Where the symbols take the objects:
at | δ τ α π
Q563 | Q279 Q313 Q911 Q491
Q443 | Q641 Q123 Q279 Q277
Q946 | Q494 Q231 Q742 Q123
Q254 | Q472 Q863 Q381 Q620
Q892 | Q231 Q911 Q981 Q946
Q536 | Q738 Q481 Q260 Q234
Q741 | Q38 Q761 Q845 Q127
Q481 | Q305 Q867 Q536 Q738
Q827 | Q549 Q845 Q568 Q171
Q494 | Q829 Q953 Q123 Q623
Q260 | Q234 Q536 Q207 Q236
Q321 | Q260 Q962 Q863 Q207
Q911 | Q491 Q563 Q892 Q231
Q492 | Q827 Q277 Q953 Q568
Q641 | Q741 Q623 Q277 Q845
Q863 | Q207 Q321 Q254 Q472
Q549 | Q402 Q127 Q171 Q955
Q472 | Q520 Q207 Q620 Q867
Q279 | Q277 Q443 Q491 Q492
Q234 | Q892 Q738 Q236 Q981
Q738 | Q911 Q305 Q234 Q892
Q923 | Q742 Q981 Q643 Q313
Q305 | Q563 Q643 Q738 Q911
Q127 | Q503 Q38 Q549 Q402
Q402 | Q863 Q503 Q955 Q254
Q651 | Q232 Q171 Q761 Q937
Q207 | Q236 Q260 Q472 Q520
Q955 | Q254 Q402 Q232 Q381
Q171 | Q955 Q549 Q651 Q232
Q302 | Q333 Q381 Q103 Q962
Q231 | Q953 Q491 Q946 Q494
Q103 | Q962 Q302 Q503 Q321
Q333 | Q481 Q620 Q962 Q536
Q520 | Q923 Q236 Q867 Q643
Q953 | Q568 Q492 Q494 Q829
Q381 | Q620 Q254 Q302 Q333
Q232 | Q381 Q955 Q937 Q302
Q981 | Q946 Q892 Q923 Q742
Q623 | Q761 Q829 Q641 Q741
Q620 | Q867 Q472 Q333 Q481
Q236 | Q981 Q234 Q520 Q923
Q277 | Q845 Q641 Q492 Q827
Q829 | Q651 Q568 Q623 Q761
Q313 | Q443 Q742 Q563 Q279
Q568 | Q171 Q827 Q829 Q651
Q123 | Q623 Q494 Q443 Q641
Q962 | Q536 Q333 Q321 Q260
Q937 | Q302 Q232 Q38 Q103
Q491 | Q492 Q279 Q231 Q953
Q742 | Q123 Q946 Q313 Q443
Q845 | Q127 Q741 Q827 Q549
Q867 | Q643 Q520 Q481 Q305
Q38 | Q103 Q937 Q127 Q503
Q503 | Q321 Q103 Q402 Q863
Q761 | Q937 Q651 Q741 Q38
Q643 | Q313 Q923 Q305 Q563

In the rows, zero is written as 126.

The rows follow the links: the fewer symbols apart two objects are, the more alike their rows tend to be.

Each row is also shifted at random along 4 hidden directions that mean nothing.

Some objects, each with a row of numbers:
Q742: [ 149  120  117   98  128  159   80  128  105  184  117  162   98  106   82  111  166  109  100  164  122  143  121  141  147  109  125  121  115  142   74  165  153  126  100  116  156]
Q962: [  67  124  111  166  149  120  159   99  121   78  139  114  148  179  141  135  132  125  114  112  124  134   97  118  101  153  160  169  110   89  144  114  105  145  138  115  112]
Q829: [  91  113  153   88  103  124  109  160  122  145  127  145  129   74  104  139  112  133  157  116  142  134  170  160  122  105  100   70  164  157  144  113  135  101  121  126  103]
Q520: [  88  121   92  150  159  145  108   94   99  131  127   99  128  171  153  115  178  113   79  151  121  150   84  100  109  138  170  178   91   87   86  154  132  149  112  123  129]
Q863: [ 107  118  118  167  142  134  160  102  100   71  160  151  153  181   97  146  140   97  121  114  130  153   99  128  120  163  171  163  119   90  151  110   99  142  149   95  130]
Q38: [  92  127  150  127  102   97  165  143  143   83  143  106  143  119  152  147   84  125  173   89  135  112  152  108  146  139  115  108  154  131  183   87  102  111  153  142  119]
Q623: [ 119  121  148   86   78  122  117  161  118  148  136   93  111   71  162  129  111   93  170  120  137  120  164   74  201  119  105   83  154  160  142  116  139   88  136  165  159]
Q827: [ 120  126  157   95  102  112  129  157  146  129  124  144  131   78  106  137   89  146  167  108  138  111  170  164  123  110   87   69  164  160  158  104  125  102  130  129  104]
Q643: [  91  142  102  124  144  129  108  110  143  158  100   96   95  135  163   94  140  136   92  153  102  107   97   91  139  118  126  163   87  123   76  159  146  144  109  150  156]
Q549: [ 108  123  152  121  109  112  154  144  138   92  141  162  151  110   92  151   89  134  168   96  137  125  157  168  113  126  110   89  160  143  179   89  107  111  145  111  100]
Q232: [ 123  129  145  144  114  107  175  133  143   75  143  154  150  134   97  150   86  131  165   92  130  117  141  154  123  143  120  114  150  131  183   87   96  123  156  110  117]
Q333: [  26  128  106  161  144  128  158   96  114   82  147  120  141  179  136  131  140  104  114  120  119  138   92   96  132  157  167  179  104   94  137  120  110  146  143  114  143]
Q761: [ 108  101  150  108  106  125  123  154   94  113  154  128  154   97  120  159  125  106  162  108  159  155  166  142  118  125  130   82  169  131  167   98  123   97  137  119   94]
Q481: [ 160  145  105  161  164  119  139   93  157  116  102  124  125  175  135  108  125  165   89  135  105  105   88  140   85  131  133  175   90  103  104  141  121  161  120  121  118]
Q641: [ 105  112  145   86   94  136   99  159  101  157  138  134  119   74  114  137  130  103  153  130  142  141  161  127  156  111  113   77  155  158  133  123  143   95  124  133  134]
Q741: [ 183  107  152  112  108  122  121  160  114  118  140  134  151   96  115  153  112  130  161  107  155  141  168  161  105  117  113   72  168  139  164   99  121  101  130  120   84]
Q955: [ 158  117  140  150  125  121  162  129  114   70  155  162  163  148   87  158  114  115  151  100  142  142  136  156  109  150  141  119  149  112  177   91   96  122  152   99  106]
Q279: [ 189  118  129   91  113  147   77  142  107  183  118  127  105   85  121  119  152  112  117  153  130  137  141  124  145  105  115   98  133  149   91  151  154  110  103  137  138]
Q234: [  96  146   99  138  146  140  128   94  141  141  113  155   98  154  100  101  140  123   89  149   95  115   86  118  151  134  133  176   87  124   85  159  131  153  121  119  176]
Q568: [ 153  102  150   97  102  138  104  157   92  138  146  143  140   86  103  151  135  104  155  123  155  155  166  147  131  116  123   73  169  144  148  112  132   97  124  118  106]

In each set, the symbols that take the first to the second take the third to the fourth, perhaps in another order. Give the fourth.
Answer with the object's name.
[ 158  122  152  120   98  119  153  149  128   95  147  158  140  110   93  153   96  113  172  100  139  125  155  145  147  134  113   90  164  144  178   91  108  107  151  115  128]
to [  84  121  140  144  112  109  166  134  119   71  155  110  156  141  145  150  104  105  160   96  138  131  134  103  140  150  141  125  145  113  181   90  101  116  154  128  120]
as [ 105  139  134  161  145   85  175  120  175   68  114   99  157  156  162  133   74  184  142   86  125   95  128  152   59  133  115  137  131  108  177   93   94  140  142  130   67]
to Q333

[  93  135  113  165  143  118  168   99  135   77  137  123  141  177  132  131  118  123  119  112  116  125   97  109  124  155  150  173  109   97  143  113  101  146  144  116  134]
to [  98  138  100  154  151  133  138   92  129  116  123  113  119  172  142  110  144  122   93  136  105  121   83   96  131  143  152  184   91  100  101  143  120  154  129  127  152]
as [  78  131  131  156  124  115  177  120  132   67  150  156  149  157   98  149  104  118  147   98  125  127  122  139  125  154  140  139  135  115  174   96   94  133  155  103  126]
to Q333

[  70  103  130  152  131  129  154  119   83   69  169  127  169  159  120  161  140   91  140  103  150  165  125  125  108  158  169  135  143   91  170   96  103  123  146  103   99]
to [  72  138  121  164  144  106  171  106  147   72  133  120  150  170  141  134  104  141  129  102  119  115  109  127   97  147  138  160  118  102  157  103   99  147  145  119  109]
as [  45  143  120  162  148  103  173  104  160   73  127  127  140  168  131  126   96  151  127  102  113  106  105  133   99  146  133  162  112  106  154  108   99  149  143  118  117]
to Q207

[ 108  110  119  169  140  125  155  106   94   72  160  107  162  177  142  148  147   99  125  109  140  156  108  109  112  158  174  158  126   83  155  107  103  137  145  113  111]
to [ 171  134  108  176  142  111  160  103  131   81  134   67  142  179  194  125  126  119  116  115  121  117   93   65  130  153  156  178  105   87  138  118  106  143  144  146  132]
as [ 228  128  147  146  106   99  170  143  143   78  138  107  151  130  153  148   84  130  168   89  138  109  145  114  135  141  116  108  151  125  184   87  100  114  156  139  113]
to Q503

[ 184  143  104  166  151  121  147   95  146  111  114  104  123  178  151  109  129  140   95  132  107  110   87  105  117  142  144  181   90   98  107  139  115  155  130  132  137]
to [  52  146  105  111  121  149  112  110  132  167  118  143   74  124  113   96  147   95  105  158   92  113   98   78  210  130  125  162   91  146   75  164  146  138  121  137  215]
as [ 129  139  107  116  131  142   97  115  130  173  107  119   90  121  137   98  150  124   95  159  106  116  106   98  160  117  123  147   95  136   72  164  148  137  108  142  169]
to Q123

[ 120  118  125   91  134  153   76  132  117  186  108  182  105   93   63  117  155  136  105  157  124  143  135  182  110   97  112  102  124  150   81  158  157  125   95  103  125]
to [ 120  130  128   89  112  129   86  143  135  187  101   95   93   81  158  104  130  134  122  149  121  111  141  104  154   99   97  105  126  154   89  151  155  114  104  161  141]
as [  47  155  111  160  136  102  177   99  165   86  123   99  120  169  165  111   98  134  124  114   98   94   91   77  152  151  135  179   96  108  139  119  104  148  149  142  158]
to Q472

[ 169  131  128   94  122  130   82  145  142  187   94  107  102   82  144  106  130  153  116  148  123  114  142  134  118   91   95  101  125  149   89  150  156  117   99  148  116]
to [ 128  130  147   82   87  132  115  158  130  159  127  162  101   70   91  126  108  110  157  128  126  116  161  129  185  111   92   82  151  174  129  125  139  101  131  136  165]
as [  99  116  133   80  104  144   83  151  103  175  124  119  107   75  133  121  146  107  130  146  136  138  153  114  157  103  112   90  138  153  103  144  153  103  112  143  140]
to Q829

[ 106  122  153   91   92  108  119  165  137  135  126   87  127   73  173  132   95  130  168  108  139  110  171  108  149  109   97   75  161  152  154  106  135   94  131  162  113]
to [ 146  125  147  132   95  117  173  139  126   81  157  162  140  127   93  152   93   98  172   98  131  124  145  123  170  148  122  110  155  138  182   88  100  112  163  116  150]
as [ 154  117  108  116  149  139   70  123  109  180   99   67  115  117  186  103  172  143   82  159  130  138  114  108   90  100  137  135  105  112   69  167  158  130   88  149  101]
to Q123

[  64  131  109  105  138  136   85  121  131  179  100  101   96  113  153   99  149  138   97  156  113  120  114  110  128  106  119  141  101  133   71  165  157  132   97  144  137]
to [  77  130  111  101  123  146   87  124  118  181  112  106   91  107  147  101  157  108  102  159  114  124  113   84  171  115  128  137  101  138   71  164  158  126  106  148  170]
as [ 155  139  103  160  168  120  126   96  150  124  100   96  124  169  165  107  135  165   83  138  112  112   90  126   73  126  135  172   89   95   98  144  125  156  112  130  104]
to Q520

[ 117  124  156  111  100  116  149  151  134  103  142  168  140  101   85  149   88  127  173   99  139  122  163  162  136  129  104   81  164  153  175   93  113  106  147  114  119]
to [ 161  113  145  144  122  113  153  136  117   77  146  131  166  133  121  158  109  127  155   97  151  140  146  154   93  138  133  104  156  115  180   88  102  116  145  111   81]
as [  99  125  102  123  151  148   90  106  116  166  109  126  110  137  122  103  166  130   83  160  114  139  100  127  112  117  139  153   95  117   69  165  149  143  101  122  132]
to Q313

[  45  141   97  131  142  133  111  103  131  147  109   75  100  145  185   95  150  119   93  149  104  115   91   61  155  131  143  179   85  110   83  159  142  141  112  153  163]
to [ 134  151  116  108  140  129  104  120  170  180   84  161   86  113   92   91  119  171   95  153   96   94  115  163  117  100   88  134  101  155   75  161  144  145  102  124  142]
as [ 128  111  135   84  100  148   83  155   93  175  129  119  109   77  128  129  151   94  136  145  139  145  151  110  166  108  121   88  144  149  105  141  155  100  110  140  143]
to Q829

[  73  125  154   86   96  116  120  164  137  142  123  124  123   69  129  133   97  136  166  114  137  115  169  136  140  105   88   72  158  162  147  112  134   98  128  142  117]
to [ 167  114  140  153  130  117  158  130  113   73  149  137  171  148  112  157  114  127  148   99  149  144  139  158   86  144  142  116  152  106  179   89   98  125  146  105   81]
as [ 162  123  145   85   98  130  101  158  129  164  120  144  105   73  109  125  117  124  148  132  131  121  161  139  156  103   92   79  149  167  122  128  144  103  120  136  139]
to Q127

[  70  110  110  105  144  161   70  118   90  184  119  139  112  112  106  113  185  116   83  165  129  157  116  140  111  110  142  132  110  126   69  169  159  131   92  112  128]
to [  86  117  125   86  116  147   78  140  104  184  117  124  103   84  123  114  158  111  117  154  131  138  138  118  150  103  120  106  127  147   86  155  160  114  103  135  142]
as [  54  134  104  161  164  125  141   93  135  105  118  116  135  176  137  119  140  148   93  130  112  126   88  132   83  139  152  176   95   92  112  135  118  155  121  114  107]
to Q236

[ 141   96  148   98  106  132   97  162   86  136  143   96  146   84  154  152  139  109  155  120  163  156  170  126  115  113  127   72  165  131  147  110  139   93  120  135   84]
to [ 115  114  150  125  104  100  143  154  121   94  141   56  157  108  205  147   98  121  171   92  153  125  160   88  126  131  125   97  159  119  183   88  117  100  143  159   90]
as [  92  132  100  131  156  143  100  103  126  156  108  122  110  147  131  101  160  136   81  153  110  128   93  123  108  120  141  164   90  114   78  162  143  149  104  124  133]
to Q313

[ 127  105  132  159  131  123  152  122   91   69  161  112  171  160  140  159  135   99  140  102  151  161  126  121  103  155  166  134  144   93  171   95  100  122  145  112   97]
to [ 204  159  110  168  138  108  172   96  166   95  117  109  113  179  155  107  101  137  111  121   95   86   86   83  157  151  131  184   93  110  125  129  103  154  147  143  171]
as [  90  126  134   82  122  129   83  150  144  182   98  130  105   75  124  111  123  157  125  143  128  115  152  159  110   90   89   90  136  162  100  145  153  113  100  135  110]
to Q845

